Each row has a class, written after it.
-58  11 -24 -29  15 -55  13  -8  31  70 -45  -2   7 -17  23   3 -14  22 -23   7  -2 -65  -3   7 -28 -11 -26  32  11  56  13  -3   0  26  -5 -13  -9 -27  32  16  17  11  -8 -19  65 -58 -32  15  15  16  57   1 -53  17
(31)
  48    3  -20   45   15   12    0   -8  -50 -113   -4    7   -3  -50   -7   -3  -41   13  -52  -11    2  -27  -16    3   14   -5   12   24   19  -30   13   -1  -30    4   -1   29    6   -7   17    5   28   14   15  -14  -34  -13    9    4   21    5   45   -5   -9    9
(25)
 -6  26  10  18   5 -25 -11   5   3  53  17 -29  -2  66  29  -8   0 -21  66  12  18   0 -16  43  -7  29 -27  64   2   2 -23 -21  52 -11  -1  17 -15   5 -43   8  21 -11 -37 -10  -5 -15  -6  22 -12  32  61  -4 -25  -2
(25)
 28  -2  18  -4  14  -6 -15  -5   7  -3   3 -18   3  23  37   2 -16  -5   8 -24  23 -23  -4  44 -37 -27 -31  46  -3  34   3  22  -4  12   8   4 -14   4 -11  16  50  -2 -62  -7 -20 -23   8  27   9  30  57  13 -23   6
(25)
-10  16 -12  -6 -23  11 -10 -15   6 -31  -8  -9   4  -4 -16  -1  23 -24 -23 -14  -9   1  -4 -21  18  -1  -7  21  24 -59   7 -18  -2 -12   1  12 -25   3  21  -8 -36  -7  12   0 -20  -5   0  18  22  -4 -10   4  17  11
(25)
 13 -12  14  -8  23   9   4  -5   3  37  13 -31 -13  43  62  23   4  -1 110   8  23   8   5  63 -36 -13 -36  40 -31  55 -34  42  -9  15  -1  18 -18 -11 -44  13  82   3 -31 -25  15 -13  -1  15   6  30  32   2 -16  90
(31)
 74 -22   5  33  17  10 -10  -2 -32   1  38 -12   5  47  67   4 -10 -11  55 -13  11   9  13  49 -25  29   8  15 -30  67 -36  74 -38   7 -32  -6 -27  43 -40  20  99 -28 -37  12 -19  30   4 -28 -18   6   4   8 -25 -14
(31)
 30   9  -7  20   2 -27  17   3  28   6  -3  -4  17   7  58   2  10  41  -2   6   5  26  17  34 -58  -6  -2 -27  -9 113 -36  80 -43  -4  -9  -2 -21  22  -7  39 113 -13 -54  17  29  -7  13  -2 -12  28  35   0 -23  18
(31)
 21   6  34   3   3  18  -4  17   7  74  23   0   0  54  10   9  -6  11  71  10   2  19  28  39 -37 -22 -14  34  -1  72 -17  62 -16   4   2  15 -31  19   1  12  20 -14 -40  -5  -8  -1  -9  15   3  16  -1  55 -21  -5
(31)
 20  21  23  10  16  13 -12  -8  -9  11   4  -9  -2 -14  26   1 -12 -19  19   5  16 -10  -2  26  15  -4   2  24   0 -16  15  15  -1   6  12  18  -4  -6 -12  -6 -22 -16 -19  -3 -47 -16  14   8   1 -16  12  -1  17  -9
(25)
